Below are the code and all the weights of a small trained network. Each question names an input and a class and asks about switching units off, where a switched-off unit gives its printed mean instead of its output.

import numpy as np


def w(rows, s, z=0):
    codes = np.array(rows[::2]) - 128.0
    scale = np.full(codes.shape[1], s)
    scale[-1] = z or s
    return codes * scale


def norm(h):
    return h / np.sqrt((h * h).mean(-1, keepdims=True) + 1e-5)


def f(y):
    return np.maximum(y, 0)


def log_softmax(a):
    a = a - a.max(-1, keepdims=True)
    return a - np.log(np.exp(a).sum(-1, keepdims=True))


def net(x, mask):
    res = np.array(x, float).reshape(1, 6) / 4 @ E
    u = 0
    for l in range(2):
        y = f(norm(res) @ A[l][:, :-1].T + A[l][:, -1])
        res = res + np.where(mask[u : u + 5], y, B[l][:, -1]) @ B[l][:, :-1]
        u += 5
    return log_softmax(norm(res)[-1] @ U[:, :-1].T + U[:, -1])


A, B = {}, {}
E = w([
[112,149,130,67],'x0',
[178,245,204,92],'x1',
[239,119,131,255],'x2',
[107,48,87,167],'x3',
[26,170,143,78],'x4',
[70,29,171,186],'x5',
],0.007)
A[0] = w([
[94,127,255,72,219],'0.n0',
[170,185,62,105,174],'0.n1',
[72,138,188,90,160],'0.n2',
[215,159,29,150,148],'0.n3',
[42,62,40,75,2],'0.n4',
],0.011,0.0022)
B[0] = w([
[158,179,55,142,247],'0.n0',
[140,138,170,125,213],'0.n1',
[148,143,61,48,218],'0.n2',
[136,182,253,128,235],'0.n3',
[48,91,58,129,253],'0.n4',
],0.012,0.0057)
A[1] = w([
[140,107,119,235,65],'1.n0',
[127,152,203,107,29],'1.n1',
[130,22,144,115,3],'1.n2',
[138,107,135,248,112],'1.n3',
[155,114,88,196,64],'1.n4',
],0.014,0.0046)
B[1] = w([
[151,35,205,140,217],'1.n0',
[167,145,124,177,188],'1.n1',
[89,187,138,151,169],'1.n2',
[74,1,170,143,254],'1.n3',
[160,85,208,129,175],'1.n4',
],0.012,0.0052)
U = w([
[227,194,226,173,134],'0',
[156,6,243,196,194],'1',
[72,61,54,112,203],'2',
[173,222,82,46,2],'3',
],0.014,0.0017)

Each question gives the input, the list of numbers given to net, and the class t.
The units are the neurons (one row each of A and B). Each row of codes is followed by its name. A weight is (code - 128) times the scale printed after its matrix; where a second scale follows, it is the last column's (A, B and U).
mask holds one flag per neuron, layer by layer. A switched-off neuron (its flag False) gives its mean, the last column of its row in B, instead of its output. The means were averaged over made-up inputs and are rounded, as every weight is.
A unit's drop is (log p(t) with every unit on - log p(t) with that unit switched off) / (log p(t) with every unit on - log p(t) with every unit switched off).
The circuit of an input: a set's keep is (log p(t) with only the set's units on - log p(t) with every unit switched off) / (log p(t) with every unit on - log p(t) with every unit switched off). Starting from all 10 units, units are removed one at a time, each time the one whose removal leaves the highest keep (on an exact tie, the one counted first), for as long as the keep stays at least 0.8.
units of the circuit, in order: the units of the circuit, biggest drop first
most important unit: the unit with the biggest drop
k most important neurons: the k neurons with the biggest drops, biggest first
k most important neurons of layer l: the k neurons of layer l with the biggest drops, biggest first
drop when u is switched off: that unit's drop, to one decimal
input [-3,-2,4,3,-3,-6], class 0: most important unit -> 0.n3
input [4,-5,-5,-5,-6,-5], class 0: units of the circuit, in order -> [0.n3; 0.n1]
input [6,-7,1,0,-3,-4], class 0: 2 most important neurons of layer 0 -> [0.n3; 0.n2]
input [4,-7,-3,-3,-4,-7], class 0: 2 most important neurons of layer 1 -> [1.n3; 1.n1]
input [-1,1,-8,-6,1,2], class 3: 2 most important neurons -> [1.n3; 0.n0]
input [-8,6,-8,3,-2,6], class 3: 2 most important neurons of layer 0 -> [0.n0; 0.n2]
input [6,3,-4,-1,3,4], class 3: 2 most important neurons -> [1.n3; 0.n0]
input [6,-3,-2,4,-4,5], class 2: 2 most important neurons of layer 0 -> [0.n4; 0.n3]
input [-4,2,0,8,-1,-4], class 0: drop when 0.n3 is switched off -> 0.9
input [5,8,3,1,8,5], class 3: drop when 1.n2 is switched off -> 0.0
input [5,-1,5,-1,8,2], class 3: drop when 1.n3 is switched off -> 0.1
